49; -2; 9; 32; 18; 12; 0; -44; -8; -79; -37; 18; -39; -15; -39; 33
8; -1; 1; 5; 1; 1; 4; -6; -1; -11; -7; 3; -5; -4; -5; 6
5; 5; -2; 3; 4; 2; -2; -6; -1; -11; -6; 4; -5; -3; -7; 5
->
33; 49; -2; 9; 32; 18; 12; 0; -44; -8; -79; -37; 18; -39; -15; -39
6; 8; -1; 1; 5; 1; 1; 4; -6; -1; -11; -7; 3; -5; -4; -5
5; 5; 5; -2; 3; 4; 2; -2; -6; -1; -11; -6; 4; -5; -3; -7

-76; -39; 7
25; -63; -4
-30; -32; -7
-66; -37; 3
-45; -22; 1
-28; -9; -3
-5; -7; -4
-15; -14; -15
43; -2; 23
3; 1; 3
->
7; -76; -39
-4; 25; -63
-7; -30; -32
3; -66; -37
1; -45; -22
-3; -28; -9
-4; -5; -7
-15; -15; -14
23; 43; -2
3; 3; 1

0; 13; 35; 1
-2; -21; 60; 53
-1; 65; 3; -53
-1; 30; -69; -36
4; 25; -18; -18
0; 38; 81; -90
2; -17; 46; 65
->
1; 0; 13; 35
53; -2; -21; 60
-53; -1; 65; 3
-36; -1; 30; -69
-18; 4; 25; -18
-90; 0; 38; 81
65; 2; -17; 46

42; 28; 8; -12; -40; 0; 16; -54
-1; 23; -65; -23; -32; -64; 23; 22
41; 28; 33; 9; -11; -29; 9; 8
->
-54; 42; 28; 8; -12; -40; 0; 16
22; -1; 23; -65; -23; -32; -64; 23
8; 41; 28; 33; 9; -11; -29; 9

-4; -10; 22; 55; 1; -12; -27; 42
-18; -11; 4; -21; -25; -66; 7; 8
4; -17; -30; -3; -2; -23; 6; 10
29; -11; -16; 17; -20; -3; 38; 29
59; 7; 24; -11; 34; -22; 11; -9
61; 15; 12; -51; 38; -15; 2; 0
->
42; -4; -10; 22; 55; 1; -12; -27
8; -18; -11; 4; -21; -25; -66; 7
10; 4; -17; -30; -3; -2; -23; 6
29; 29; -11; -16; 17; -20; -3; 38
-9; 59; 7; 24; -11; 34; -22; 11
0; 61; 15; 12; -51; 38; -15; 2

12; -1; 19; -19; -38; -15; -42; 14; 6; 29; -1; -47; -41; -38; 14
-42; 11; 2; -39; -27; 47; 1; 18; -17; 52; 58; -35; -13; -29; 23
12; 11; 28; -26; -27; 0; -28; 40; -1; 33; 28; -83; -34; -29; 32
30; -61; 28; -39; -4; -15; -14; 27; -17; 37; -16; -24; -6; -21; -14
-42; -1; -15; -6; -49; 31; 44; 36; -40; 41; -1; -59; -13; 21; 14
->
14; 12; -1; 19; -19; -38; -15; -42; 14; 6; 29; -1; -47; -41; -38
23; -42; 11; 2; -39; -27; 47; 1; 18; -17; 52; 58; -35; -13; -29
32; 12; 11; 28; -26; -27; 0; -28; 40; -1; 33; 28; -83; -34; -29
-14; 30; -61; 28; -39; -4; -15; -14; 27; -17; 37; -16; -24; -6; -21
14; -42; -1; -15; -6; -49; 31; 44; 36; -40; 41; -1; -59; -13; 21

3; -24; 24; 50; 5; -3; 89; -34; -27; 8; -20; -2; -2; -10
18; 8; -14; -24; 15; -3; 8; -34; 25; 7; 14; -18; 12; -47
11; 21; -25; 5; -14; 5; -51; -34; 8; 13; -11; 35; 4; -11
->
-10; 3; -24; 24; 50; 5; -3; 89; -34; -27; 8; -20; -2; -2
-47; 18; 8; -14; -24; 15; -3; 8; -34; 25; 7; 14; -18; 12
-11; 11; 21; -25; 5; -14; 5; -51; -34; 8; 13; -11; 35; 4

-47; 46; 7
-10; 3; -20
-73; 38; -14
32; 81; 46
4; 16; -5
18; 84; 43
-14; -4; -20
-2; 9; -11
->
7; -47; 46
-20; -10; 3
-14; -73; 38
46; 32; 81
-5; 4; 16
43; 18; 84
-20; -14; -4
-11; -2; 9
---
-42; -19; -68
-50; -77; -19
38; -37; -52
18; -33; 57
->
-19; -68
-77; -19

-46; -49; -50
-65; -56; -58
-15; -24; -30
4; -12; -14
-57; -50; -51
->
-49; -50
-56; -58

0; 7; 7; 16
23; -12; -10; 58
66; -85; -74; -11
5; -11; -6; -3
5; -4; 0; 2
->
7; 7
-12; -10

13; 5; -79; 34; 86
-4; -13; 7; -12; 18
->
5; -79
-13; 7

8; -53; 43
-13; 31; -57
-4; -47; 40
-2; 38; -6
-71; -73; -1
->
-53; 43
31; -57

19; 74; -15
41; 24; 27
->
74; -15
24; 27

1; -4; -4; -4; -4
66; -65; -52; 57; -24
1; 0; 0; 0; 0
58; -64; -51; 42; -29
-7; 73; 25; 3; 23
->
-4; -4
-65; -52
